Below are the code and all the weights of a small trained network. Each question names an input and a class and asks about switching units off, where a switched-off unit gives its printed mean instead of its output.

import numpy as np


def w(rows, s, z=0):
    codes = np.array(rows[::2]) - 128.0
    scale = np.full(codes.shape[1], s)
    scale[-1] = z or s
    return codes * scale


def norm(h):
    return h / np.sqrt((h * h).mean(-1, keepdims=True) + 1e-5)


def f(y):
    return y / 2 * (1 + np.tanh(0.7978845608 * (y + 0.044715 * y**3)))


def log_softmax(a):
    a = a - a.max(-1, keepdims=True)
    return a - np.log(np.exp(a).sum(-1, keepdims=True))


def net(x, mask):
    res = np.array(x, float).reshape(1, 2) / 4 @ E
    u = 0
    for l in range(4):
        y = f(norm(res) @ A[l][:, :-1].T + A[l][:, -1])
        res = res + np.where(mask[u : u + 7], y, B[l][:, -1]) @ B[l][:, :-1]
        u += 7
    return log_softmax(norm(res)[-1] @ U[:, :-1].T + U[:, -1])


A, B = {}, {}
E = w([
[24,180,176,255,117],'x0',
[78,254,103,131,181],'x1',
],0.0013)
A[0] = w([
[123,133,138,118,119,90],'L0N1',
[105,119,136,140,128,8],'L0N2',
[110,229,110,103,189,97],'L0N3',
[195,80,111,105,131,86],'L0N4',
[48,137,199,252,122,36],'L0N5',
[128,131,138,123,126,131],'L0N6',
[124,129,130,124,126,119],'L0N7',
],0.004,0.0013)
B[0] = w([
[123,140,137,129,153,118],'L0N1',
[100,180,152,149,128,103],'L0N2',
[173,151,3,119,113,205],'L0N3',
[151,85,138,55,94,162],'L0N4',
[86,45,215,186,23,254],'L0N5',
[128,125,123,130,132,129],'L0N6',
[122,122,124,136,145,126],'L0N7',
],0.0027,0.0024)
A[1] = w([
[146,128,132,124,147,121],'L1N1',
[143,154,108,94,184,64],'L1N2',
[156,106,104,152,123,103],'L1N3',
[56,157,123,123,180,6],'L1N4',
[108,76,162,173,120,76],'L1N5',
[4,230,148,166,145,15],'L1N6',
[140,126,122,133,113,126],'L1N7',
],0.0042,0.0019)
B[1] = w([
[109,100,131,132,119,113],'L1N1',
[34,107,164,174,75,110],'L1N2',
[121,142,134,93,163,128],'L1N3',
[184,134,156,158,156,6],'L1N4',
[94,201,94,118,86,199],'L1N5',
[254,30,86,100,129,254],'L1N6',
[125,131,124,113,130,145],'L1N7',
],0.0031,0.00077)
A[2] = w([
[165,170,122,67,207,7],'L2N1',
[129,128,127,128,127,126],'L2N2',
[111,132,131,124,129,122],'L2N3',
[152,90,252,191,135,24],'L2N4',
[93,186,150,146,128,77],'L2N5',
[151,199,69,87,206,46],'L2N6',
[131,125,136,74,167,77],'L2N7',
],0.0036,0.0014)
B[2] = w([
[74,64,223,223,30,108],'L2N1',
[127,128,128,127,130,128],'L2N2',
[130,119,131,138,111,102],'L2N3',
[37,180,78,102,64,189],'L2N4',
[147,122,132,165,128,7],'L2N5',
[6,139,180,143,5,254],'L2N6',
[135,30,165,173,109,104],'L2N7',
],0.0025,0.00048)
A[3] = w([
[66,98,253,172,125,4],'L3N1',
[179,83,188,119,139,107],'L3N2',
[145,135,107,142,149,115],'L3N3',
[81,147,118,141,144,167],'L3N4',
[140,109,134,43,119,146],'L3N5',
[231,73,182,96,198,97],'L3N6',
[253,158,114,175,166,88],'L3N7',
],0.0067,0.0027)
B[3] = w([
[108,176,202,109,75,182],'L3N1',
[125,155,87,176,152,172],'L3N2',
[118,140,124,101,115,117],'L3N3',
[178,133,177,129,169,159],'L3N4',
[87,68,131,139,162,241],'L3N5',
[160,188,136,254,103,252],'L3N6',
[172,81,118,77,88,160],'L3N7',
],0.0061,0.0026)
U = w([
[145,148,184,112,199,47],'0',
[111,225,77,111,171,148],'1',
[92,167,221,142,66,166],'2',
[138,106,103,255,160,159],'3',
[192,102,96,82,84,150],'4',
[62,72,114,86,177,158],'5',
[134,139,150,124,157,1],'6',
],0.017,0.0073)

Each question gives the input, the list of numbers given to net, and the class t.
The units are the neurons (one row each of A and B). Each row of codes is followed by its name. A weight is (code - 128) times the scale printed after its matrix; where a second scale follows, it is the last column's (A, B and U).
mask holds one flag per neuron, layer by layer. A switched-off neuron (its flag False) gives its mean, the last column of its row in B, instead of its output. The means were averaged over made-up inputs and are rounded, as every weight is.
A unit's drop is (log p(t) with every unit on - log p(t) with that unit switched off) / (log p(t) with every unit on - log p(t) with every unit switched off).
The circuit of an input: a set's keep is (log p(t) with only the set's units on - log p(t) with every unit switched off) / (log p(t) with every unit on - log p(t) with every unit switched off). Starting from the 12 units with the biggest drops (on a tie, the unit counted first), units are removed one at a time, each time the one whose removal leaves the highest keep (on an exact tie, the one counted first), for as long as the keep stays at least 0.8.
units of the circuit, in order: the units of the circuit, biggest drop first
unit that matters most: the unit with the biggest drop
top k neurons: the k neurons with the biggest drops, biggest first
drop of u: that unit's drop, to one decimal
input [-4,3], class 5: unit that matters most -> L3N6
input [0,2], class 1: units of the circuit, in order -> L0N3, L1N6, L3N6
input [-3,4], class 1: top 3 neurons -> L0N3, L1N6, L3N5
input [0,7], class 1: top 3 neurons -> L0N3, L2N6, L0N5
input [7,5], class 4: units of the circuit, in order -> L1N6, L3N6, L3N7
input [2,6], class 4: top 2 neurons -> L1N6, L0N3
input [5,6], class 4: units of the circuit, in order -> L1N6, L3N7
input [1,7], class 4: units of the circuit, in order -> L1N6, L3N7
input [4,3], class 4: top 2 neurons -> L1N6, L2N6
input [-3,3], class 5: top 3 neurons -> L3N6, L0N3, L3N1
input [1,4], class 4: top 2 neurons -> L0N3, L1N6
input [-6,2], class 3: top 3 neurons -> L1N5, L2N4, L0N4
input [-5,3], class 5: top 2 neurons -> L0N5, L1N6
input [7,-1], class 2: unit that matters most -> L0N5
input [-2,6], class 1: top 3 neurons -> L0N3, L2N6, L3N6
input [-5,4], class 5: top 2 neurons -> L3N6, L0N3
input [-2,2], class 5: top 3 neurons -> L3N6, L0N3, L3N1
input [-2,5], class 1: drop of L0N3 -> 2.6
input [-5,-8], class 3: drop of L3N6 -> 0.3
input [-5,-5], class 3: drop of L3N6 -> 0.2
